Here is a tiny trained network, its code and every weight. The questions are about switching its units off for an input and a target symbol, where a switched-off unit gives its printed mean instead of its output.

import numpy as np


def w(rows, s, z=0):
    codes = np.array(rows[::2]) - 128.0
    scale = np.full(codes.shape[1], s)
    scale[-1] = z or s
    return codes * scale


def f(y):
    return y / 2 * (1 + np.tanh(0.7978845608 * (y + 0.044715 * y**3)))


def softmax(a):
    e = np.exp(a - a.max(-1, keepdims=True))
    return e / e.sum(-1, keepdims=True)


def log_softmax(a):
    a = a - a.max(-1, keepdims=True)
    return a - np.log(np.exp(a).sum(-1, keepdims=True))


def net(x, mask):
    ids = ['αδηλμξπτψω'.index(c) for c in x.split()]
    T = len(ids)
    res = E[ids] + P[:T]
    u = 0
    for l in range(3):
        r = res
        for j in range(3):
            rows = slice(2 * j, 2 * j + 2)
            q, k, v = (r @ M[l][rows].T for M in (Q, K, V))
            z = softmax(np.where(np.tri(T) > 0, q @ k.T / 2**0.5, -1e9)) @ v
            o = O[l][rows]
            res = res + np.where(mask[u + j], z, o[:, -1]) @ o[:, :-1]
        u += 3
        y = f(res @ A[l][:, :-1].T + A[l][:, -1])
        res = res + np.where(mask[u : u + 4], y, B[l][:, -1]) @ B[l][:, :-1]
        u += 4
    return log_softmax(res[-1] @ U[:, :-1].T + U[:, -1])


Q, K, V, O, A, B = {}, {}, {}, {}, {}, {}
E = w([
[153,173,92,200,166,53,98,218],'α',
[75,153,174,84,186,71,113,188],'δ',
[93,175,77,182,125,123,95,100],'η',
[165,132,161,213,96,66,167,137],'λ',
[108,201,211,50,224,195,55,77],'μ',
[43,116,154,72,185,78,169,83],'ξ',
[101,79,197,148,131,93,182,122],'π',
[127,107,112,203,110,116,198,108],'τ',
[137,1,124,80,216,143,191,214],'ψ',
[93,110,148,189,99,59,154,33],'ω',
],0.0094)
P = w([
[131,87,89,58,124,109,84,73],'0',
[64,141,180,194,195,119,254,187],'1',
[202,130,184,61,82,81,127,143],'2',
[79,153,179,226,194,180,169,234],'3',
[207,121,199,66,98,72,122,128],'4',
[64,122,191,246,184,190,104,175],'5',
[197,150,198,76,115,52,105,101],'6',
],0.0096)
Q[0] = w([
[193,140,196,92,42,55,198,139],'L0H0',
[135,168,65,66,18,120,44,74],'L0H0',
[194,130,181,83,164,98,98,97],'L0H1',
[151,106,13,100,170,201,77,131],'L0H1',
[97,253,147,94,150,193,118,99],'L0H2',
[172,71,26,142,2,53,118,161],'L0H2',
],0.0063)
K[0] = w([
[132,122,101,87,209,166,181,189],'L0H0',
[155,169,217,111,89,103,228,139],'L0H0',
[72,102,94,187,161,136,113,128],'L0H1',
[129,74,203,110,195,145,189,238],'L0H1',
[145,254,185,89,158,158,74,128],'L0H2',
[171,57,69,197,78,150,192,216],'L0H2',
],0.0068)
V[0] = w([
[211,136,102,53,244,198,118,217],'L0H0',
[109,125,8,84,102,82,63,171],'L0H0',
[108,191,51,102,83,119,43,21],'L0H1',
[239,133,114,230,43,113,119,128],'L0H1',
[176,156,65,159,98,1,119,78],'L0H2',
[174,63,32,112,45,200,209,99],'L0H2',
],0.0056)
O[0] = w([
[175,75,65,117,231,77,46,101,254],'L0H0',
[48,123,1,85,132,102,149,100,96],'L0H0',
[110,185,5,118,169,154,202,58,5],'L0H1',
[192,216,98,130,99,92,135,198,5],'L0H1',
[115,45,122,130,92,186,156,199,33],'L0H2',
[132,180,178,73,139,249,43,49,21],'L0H2',
],0.006,0.0037)
A[0] = w([
[202,195,47,156,143,65,121,69,171],'L0N0',
[150,210,147,128,96,63,27,153,212],'L0N1',
[90,197,162,128,196,253,159,31,252],'L0N2',
[27,168,153,114,138,79,98,158,212],'L0N3',
],0.0062,0.0031)
B[0] = w([
[32,55,142,34,196,199,91,250,147],'L0N0',
[168,75,115,111,100,120,225,83,234],'L0N1',
[81,35,104,209,28,203,124,212,185],'L0N2',
[184,87,147,254,110,93,166,86,253],'L0N3',
],0.0064,0.0032)
Q[1] = w([
[168,85,219,61,149,148,104,119],'L1H0',
[87,134,88,120,244,234,40,99],'L1H0',
[93,112,232,135,119,115,77,123],'L1H1',
[71,111,163,193,71,252,171,213],'L1H1',
[192,164,162,186,59,192,148,120],'L1H2',
[155,193,22,70,96,165,108,178],'L1H2',
],0.0049)
K[1] = w([
[127,38,139,146,189,149,151,166],'L1H0',
[207,149,252,193,155,133,164,255],'L1H0',
[176,124,164,72,129,116,179,108],'L1H1',
[125,34,156,122,137,106,50,62],'L1H1',
[146,58,110,114,168,182,154,175],'L1H2',
[179,152,251,151,87,73,134,144],'L1H2',
],0.0067)
V[1] = w([
[168,84,170,74,113,201,34,122],'L1H0',
[168,205,175,211,55,135,194,158],'L1H0',
[118,60,177,34,151,93,101,195],'L1H1',
[200,120,101,125,174,73,3,57],'L1H1',
[79,76,190,202,112,107,203,139],'L1H2',
[174,135,214,143,109,88,82,20],'L1H2',
],0.0069)
O[1] = w([
[119,180,151,121,53,210,106,100,151],'L1H0',
[219,99,70,80,234,164,181,133,1],'L1H0',
[120,176,102,190,42,91,112,90,214],'L1H1',
[87,158,230,111,3,133,175,219,134],'L1H1',
[190,166,207,101,144,56,52,45,164],'L1H2',
[153,105,209,33,120,207,188,101,85],'L1H2',
],0.007,0.0096)
A[1] = w([
[115,235,144,178,50,144,136,97,73],'L1N0',
[118,92,127,48,72,17,77,94,59],'L1N1',
[250,122,57,2,120,104,154,54,254],'L1N2',
[165,99,196,70,77,117,52,118,67],'L1N3',
],0.0069,0.0024)
B[1] = w([
[119,88,140,88,254,116,140,108,246],'L1N0',
[142,219,152,74,87,155,153,98,254],'L1N1',
[118,102,182,188,81,162,230,105,175],'L1N2',
[130,114,91,85,102,113,97,104,237],'L1N3',
],0.0094,0.0081)
Q[2] = w([
[22,174,159,152,63,208,71,120],'L2H0',
[141,110,131,88,180,61,246,65],'L2H0',
[92,162,61,212,204,170,150,165],'L2H1',
[104,93,104,127,90,245,114,253],'L2H1',
[25,34,173,233,177,96,29,169],'L2H2',
[109,136,92,190,121,233,106,246],'L2H2',
],0.0057)
K[2] = w([
[254,142,165,108,106,122,130,106],'L2H0',
[36,130,63,119,81,167,117,113],'L2H0',
[134,160,201,119,157,96,118,155],'L2H1',
[238,153,136,132,147,102,149,98],'L2H1',
[127,108,173,207,191,80,109,162],'L2H2',
[133,143,160,164,122,53,229,177],'L2H2',
],0.0092)
V[2] = w([
[199,98,194,1,173,235,95,7],'L2H0',
[103,128,76,55,91,185,60,20],'L2H0',
[250,116,80,77,94,95,109,138],'L2H1',
[111,64,213,35,162,132,244,124],'L2H1',
[127,43,22,251,211,91,106,103],'L2H2',
[236,179,146,100,120,27,198,51],'L2H2',
],0.0059)
O[2] = w([
[248,61,182,94,128,130,163,99,132],'L2H0',
[255,115,66,102,132,34,165,138,235],'L2H0',
[181,67,109,149,73,135,213,170,2],'L2H1',
[77,100,181,75,182,150,196,89,119],'L2H1',
[180,161,102,209,111,100,91,87,146],'L2H2',
[66,133,105,123,97,97,253,60,49],'L2H2',
],0.0077,0.0096)
A[2] = w([
[86,216,158,156,222,29,8,140,86],'L2N0',
[105,52,174,2,114,165,111,122,62],'L2N1',
[8,91,207,65,78,118,229,149,151],'L2N2',
[120,157,117,240,96,187,180,32,254],'L2N3',
],0.0057,0.0042)
B[2] = w([
[137,57,74,65,145,230,223,107,252],'L2N0',
[148,224,73,122,138,90,192,215,191],'L2N1',
[227,185,180,232,161,197,73,109,183],'L2N2',
[115,29,201,58,171,93,83,254,173],'L2N3',
],0.0065,0.023)
U = w([
[113,49,97,97,253,54,191,126,90],'α',
[127,98,205,181,138,211,108,163,188],'δ',
[184,68,168,180,25,86,34,165,253],'η',
[100,103,110,100,64,123,179,128,245],'λ',
[176,77,109,119,75,170,227,122,36],'μ',
[136,68,138,46,114,188,90,85,60],'ξ',
[147,141,129,86,178,91,119,187,30],'π',
[192,127,90,155,143,137,114,117,1],'τ',
[131,102,97,97,86,46,137,84,144],'ψ',
[118,180,147,180,139,119,92,79,156],'ω',
],0.0064,0.0038)

Each question gives the input, a string of symbols that net reads in full, and the target symbol t.
The units are the heads (2 rows each of Q, K, V and O) and the neurons (one row each of A and B). Each row of codes is followed by its name. A weight is (code - 128) times the scale printed after its matrix; where a second scale follows, it is the last column's (O, A, B and U).
mask holds one flag per unit, layer by layer, with each layer's heads first. A switched-off unit (its flag False) gives its mean, the last column of its rows in O or B, instead of its output. The means were averaged over made-up inputs and are rounded, as every weight is.
A unit's drop is (log p(t) with every unit on - log p(t) with that unit switched off) / (log p(t) with every unit on - log p(t) with every unit switched off).
The circuit of an input: a set's keep is (log p(t) with only the set's units on - log p(t) with every unit switched off) / (log p(t) with every unit on - log p(t) with every unit switched off). Starting from the 12 units with the biggest drops (on a tie, the unit counted first), units are removed one at a time, each time the one whose removal leaves the highest keep (on an exact tie, the one counted first), for as long as the keep stays at least 0.8.
units of the circuit, in order: the units of the circuit, biggest drop first
k most important neurons: the k neurons with the biggest drops, biggest first
top k neurons in layer l: the k neurons of layer l with the biggest drops, biggest first
heads that matter: for each layer, one digit per head in row order, 1 if its drop is at least 0.15 and else 0, layers parted by /
input μ π ψ η λ, target ξ: 2 most important neurons	(L0N2; L2N0)
input ψ ψ τ, target π: 3 most important neurons	(L2N1; L1N0; L2N0)
input μ ψ μ ψ ψ ψ ω, target ξ: 2 most important neurons	(L0N2; L2N0)
input μ λ μ δ, target α: units of the circuit, in order	(L2N2; L1H0)
input μ η ψ α π, target ξ: top neuron in layer 0	(L0N2)
input τ ψ η μ, target α: units of the circuit, in order	(L0H2; L2N2)
input ψ ω ψ τ, target α: units of the circuit, in order	(L1N1; L2N2)
input τ ψ ξ μ ψ π, target α: units of the circuit, in order	(L2N2; L1N1)
input ω ψ ψ, target α: units of the circuit, in order	(L0H0; L1H0)
input ψ λ ψ π, target α: units of the circuit, in order	(L1N1; L2N2)
input η η λ ψ δ, target τ: heads that matter	110 / 011 / 011
input τ μ ξ, target η: units of the circuit, in order	(L2N0; L1N0; L2H1)
input ψ τ ω μ ξ, target π: heads that matter	101 / 110 / 101
input ω δ α, target α: units of the circuit, in order	(L0H0; L1H1; L1H0)
input μ μ λ η, target α: heads that matter	001 / 000 / 000
input δ τ ω η η, target ω: top 2 neurons in layer 1	(L1N1; L1N3)
input μ μ δ η ψ α, target α: top 3 neurons in layer 2	(L2N0; L2N2; L2N3)
input ψ ψ μ η ψ ψ δ, target π: 3 most important neurons	(L2N1; L1N0; L1N1)
input η π ψ π τ, target τ: most important neuron	(L2N0)
input δ η ω, target ω: 2 most important neurons	(L2N2; L2N0)
input π ψ τ, target μ: 2 most important neurons	(L1N2; L0N0)
input η ψ ψ τ, target α: 3 most important neurons	(L1N0; L2N0; L2N2)
input λ δ α π η μ ψ, target δ: heads that matter	110 / 100 / 100
input η δ δ ψ ψ π μ, target τ: heads that matter	111 / 011 / 011
input ψ μ ξ, target π: 2 most important neurons	(L2N1; L2N0)
input π ψ ψ ψ, target η: top 3 neurons in layer 1	(L1N1; L1N0; L1N3)
input α ψ ψ μ, target α: most important neuron	(L2N0)
input μ ψ η ψ η δ, target α: heads that matter	011 / 000 / 000
